Below is a small trained network, with its code and all its weights. Each question gives an input and a target symbol and asks what happens when units are switched off, that is, made to give their printed mean instead of their output.

import numpy as np


def w(rows, s, z=0):
    codes = np.array(rows[::2]) - 128.0
    scale = np.full(codes.shape[1], s)
    scale[-1] = z or s
    return codes * scale


def f(y):
    return y / 2 * (1 + np.tanh(0.7978845608 * (y + 0.044715 * y**3)))


def softmax(a):
    e = np.exp(a - a.max(-1, keepdims=True))
    return e / e.sum(-1, keepdims=True)


def log_softmax(a):
    a = a - a.max(-1, keepdims=True)
    return a - np.log(np.exp(a).sum(-1, keepdims=True))


def net(x, mask):
    ids = ['ΔΞβγηθλμσφψω'.index(c) for c in x.split()]
    T = len(ids)
    res = E[ids] + P[:T]
    u = 0
    for l in range(3):
        q, k, v = (res @ M[l].T for M in (Q, K, V))
        z = softmax(np.where(np.tri(T) > 0, q @ k.T / 2**0.5, -1e9)) @ v
        res = res + np.where(mask[u], z, O[l][:, -1]) @ O[l][:, :-1]
        u += 1
        y = f(res @ A[l][:, :-1].T + A[l][:, -1])
        res = res + np.where(mask[u : u + 4], y, B[l][:, -1]) @ B[l][:, :-1]
        u += 4
    return log_softmax(res[-1] @ U[:, :-1].T + U[:, -1])


Q, K, V, O, A, B = {}, {}, {}, {}, {}, {}
E = w([
[46,207,138,12,123,188,187,47],'Δ',
[108,93,140,157,190,117,87,202],'Ξ',
[120,84,145,164,195,125,92,184],'β',
[120,89,145,163,22,97,75,80],'γ',
[140,67,169,89,199,120,151,191],'η',
[73,68,128,139,25,43,128,146],'θ',
[99,52,182,136,2,64,96,168],'λ',
[109,113,133,69,188,181,185,177],'μ',
[56,101,15,135,45,28,147,86],'σ',
[149,104,158,134,189,90,135,210],'φ',
[168,46,43,152,44,112,195,180],'ψ',
[166,196,88,51,175,25,43,229],'ω',
],0.01)
P = w([
[73,44,152,70,153,253,27,63],'0',
[59,36,130,43,136,209,84,109],'1',
[50,65,86,76,141,184,93,140],'2',
[67,69,95,85,134,156,115,133],'3',
[75,104,71,98,129,148,116,149],'4',
[92,114,77,104,124,134,132,146],'5',
[122,112,89,118,115,126,142,131],'6',
[132,142,90,111,100,120,152,151],'7',
[156,149,91,118,97,107,157,145],'8',
[175,152,113,127,90,97,172,136],'9',
[195,176,111,120,76,87,175,144],'10',
[212,185,127,120,65,78,183,138],'11',
[239,208,118,125,55,76,179,143],'12',
],0.0069)
Q[0] = w([
[93,90,91,137,2,41,192,79],'0.h1',
[113,209,212,133,198,198,124,47],'0.h1',
],0.0093)
K[0] = w([
[206,227,105,96,34,52,188,83],'0.h1',
[1,73,104,104,136,224,135,65],'0.h1',
],0.0081)
V[0] = w([
[117,200,189,154,147,122,191,103],'0.h1',
[213,224,105,99,254,139,44,137],'0.h1',
],0.007)
O[0] = w([
[155,208,129,188,115,105,112,137,53],'0.h1',
[99,123,153,255,130,182,149,93,2],'0.h1',
],0.0095,0.0079)
A[0] = w([
[158,164,80,143,234,107,49,220,251],'0.n1',
[188,145,139,78,253,120,128,182,159],'0.n2',
[167,21,148,86,19,165,195,125,180],'0.n3',
[151,141,176,172,205,95,35,183,40],'0.n4',
],0.0067,0.0025)
B[0] = w([
[154,6,222,155,161,112,196,125,140],'0.n1',
[129,60,214,205,192,196,181,102,156],'0.n2',
[85,159,69,230,141,142,80,189,253],'0.n3',
[107,146,168,206,62,82,255,117,122],'0.n4',
],0.0064,0.011)
Q[1] = w([
[98,195,169,158,181,206,159,36],'1.h1',
[144,126,254,177,212,228,178,13],'1.h1',
],0.0098)
K[1] = w([
[1,123,113,64,168,146,67,86],'1.h1',
[13,99,128,125,201,180,58,109],'1.h1',
],0.0089)
V[1] = w([
[119,161,96,94,1,102,79,60],'1.h1',
[151,135,54,171,115,189,194,159],'1.h1',
],0.0066)
O[1] = w([
[91,118,101,105,185,144,2,79,123],'1.h1',
[249,34,166,26,41,229,154,48,252],'1.h1',
],0.0061,0.0041)
A[1] = w([
[102,222,27,212,185,13,1,120,86],'1.n1',
[49,160,6,122,194,117,188,48,222],'1.n2',
[164,151,247,29,229,212,147,23,254],'1.n3',
[88,66,160,167,46,37,133,138,150],'1.n4',
],0.0051,0.0057)
B[1] = w([
[96,225,136,239,165,1,107,44,144],'1.n1',
[118,155,215,88,39,175,192,101,254],'1.n2',
[8,176,239,133,130,156,125,158,254],'1.n3',
[213,66,162,129,42,128,122,180,189],'1.n4',
],0.0066,0.0041)
Q[2] = w([
[109,167,112,149,41,93,3,167],'2.h1',
[141,211,121,140,143,109,174,48],'2.h1',
],0.007)
K[2] = w([
[212,181,100,144,1,21,142,72],'2.h1',
[20,192,209,70,99,133,106,113],'2.h1',
],0.0067)
V[2] = w([
[29,149,108,3,32,157,201,4],'2.h1',
[238,123,75,204,105,152,41,179],'2.h1',
],0.0036)
O[2] = w([
[243,15,44,253,183,39,199,134,254],'2.h1',
[5,109,163,64,53,130,86,73,96],'2.h1',
],0.0055,0.0047)
A[2] = w([
[115,244,182,188,136,173,101,89,42],'2.n1',
[2,197,157,49,129,231,93,109,98],'2.n2',
[51,139,150,95,109,136,41,109,81],'2.n3',
[87,171,78,220,73,111,131,188,1],'2.n4',
],0.0085,0.0023)
B[2] = w([
[138,13,241,58,50,93,38,70,121],'2.n1',
[124,21,179,188,120,101,47,194,249],'2.n2',
[150,204,98,103,104,232,148,172,168],'2.n3',
[1,160,108,191,74,96,111,170,138],'2.n4',
],0.0084,0.0019)
U = w([
[135,15,255,164,173,68,86,111,202],'Δ',
[142,240,112,102,181,187,241,154,255],'Ξ',
[126,109,125,143,128,115,113,118,45],'β',
[132,134,135,142,142,157,56,75,158],'γ',
[126,122,124,128,143,119,104,114,73],'η',
[73,167,107,90,152,118,120,136,100],'θ',
[121,184,113,119,131,136,83,205,60],'λ',
[100,163,124,108,123,115,104,151,76],'μ',
[115,70,57,183,218,8,66,103,124],'σ',
[92,135,127,123,94,80,156,157,30],'φ',
[226,53,74,56,87,155,82,112,138],'ψ',
[88,97,129,218,30,186,172,83,36],'ω',
],0.006,0.0058)

Each question gives the input, a string of symbols that net reads in full, and the target symbol t.
The units are the heads (2 rows each of Q, K, V and O) and the neurons (one row each of A and B). Each row of codes is followed by its name. A weight is (code - 128) times the scale printed after its matrix; where a second scale follows, it is the last column's (O, A, B and U).
mask holds one flag per unit, layer by layer, with each layer's heads first. A switched-off unit (its flag False) gives its mean, the last column of its rows in O or B, instead of its output. The means were averaged over made-up inputs and are rounded, as every weight is.
A unit's drop is (log p(t) with every unit on - log p(t) with that unit switched off) / (log p(t) with every unit on - log p(t) with every unit switched off).
The circuit of an input: a set's keep is (log p(t) with only the set's units on - log p(t) with every unit switched off) / (log p(t) with every unit on - log p(t) with every unit switched off). Starting from the 12 units with the biggest drops (on a tie, the unit counted first), units are removed one at a time, each time the one whose removal leaves the highest keep (on an exact tie, the one counted first), for as long as the keep stays at least 0.8.
units of the circuit, in order: the units of the circuit, biggest drop first
unit that matters most: the unit with the biggest drop
k most important neurons: the k neurons with the biggest drops, biggest first
k most important neurons of layer l: the k neurons of layer l with the biggest drops, biggest first
input μ μ ψ μ, target Ξ: unit that matters most : 1.h1
input ψ ω μ θ, target ω: 2 most important neurons of layer 0 : [0.n3, 0.n1]
input ψ Δ σ λ σ, target σ: units of the circuit, in order : [1.h1, 1.n1, 0.h1]
input β σ ψ ψ Δ ψ γ σ ψ Δ Δ μ, target Δ: units of the circuit, in order : [1.n3, 2.n2, 2.h1, 0.n2]
input ω μ λ, target ω: 2 most important neurons of layer 2 : [2.n4, 2.n3]
input ψ λ μ σ γ, target σ: 2 most important neurons : [1.n1, 1.n2]
input ψ ψ θ σ ψ Ξ, target Δ: 2 most important neurons : [0.n3, 0.n2]
input σ Δ ψ ω Δ σ, target ω: units of the circuit, in order : [0.h1, 1.n2]
input σ ω ψ λ Δ ω Ξ σ, target ω: units of the circuit, in order : [0.h1, 2.n4]
input ω λ σ γ ψ ω μ φ ψ Δ, target Δ: units of the circuit, in order : [2.n2, 1.n3]
input ψ ψ ψ ψ ψ η, target Δ: units of the circuit, in order : [1.n3, 0.n3, 0.n2]
input ψ ψ Δ η λ λ, target λ: 3 most important neurons : [2.n3, 0.n3, 1.n1]
input ψ Δ θ Δ, target Ξ: 2 most important neurons : [1.n2, 0.n3]
input θ λ ω μ γ, target ω: 2 most important neurons : [2.n4, 0.n1]
input ψ Ξ μ γ Δ, target Δ: units of the circuit, in order : [2.n2]
input ψ Δ ψ ψ σ Δ ψ σ η, target Δ: 2 most important neurons : [0.n2, 1.n3]
input σ Δ λ Δ ψ Δ ψ σ ψ σ θ θ, target σ: 3 most important neurons of layer 1 : [1.n1, 1.n2, 1.n3]
input λ μ Δ μ, target Ξ: 2 most important neurons of layer 1 : [1.n4, 1.n1]
input σ β σ σ γ, target σ: 2 most important neurons : [1.n2, 1.n1]
input ψ σ ψ ψ Δ ψ Ξ γ, target ψ: most important neuron : [1.n3]
input λ σ σ Δ λ, target σ: 3 most important neurons : [1.n1, 1.n2, 0.n2]
input ψ μ Δ θ φ σ ψ ω λ ψ, target ω: 3 most important neurons of layer 0 : [0.n3, 0.n1, 0.n4]
input σ ω ψ ψ σ ψ ψ μ ψ σ μ θ, target σ: 3 most important neurons of layer 0 : [0.n3, 0.n2, 0.n4]
input ψ ψ Δ Δ η λ ψ σ φ Δ σ λ, target σ: 2 most important neurons of layer 1 : [1.n2, 1.n1]
input ω ψ θ Δ σ λ μ, target Δ: 2 most important neurons of layer 2 : [2.n2, 2.n3]
input β λ ψ Δ γ γ η λ, target λ: 2 most important neurons : [2.n3, 1.n1]
input ψ ψ Δ ψ φ, target Δ: unit that matters most : 0.n3
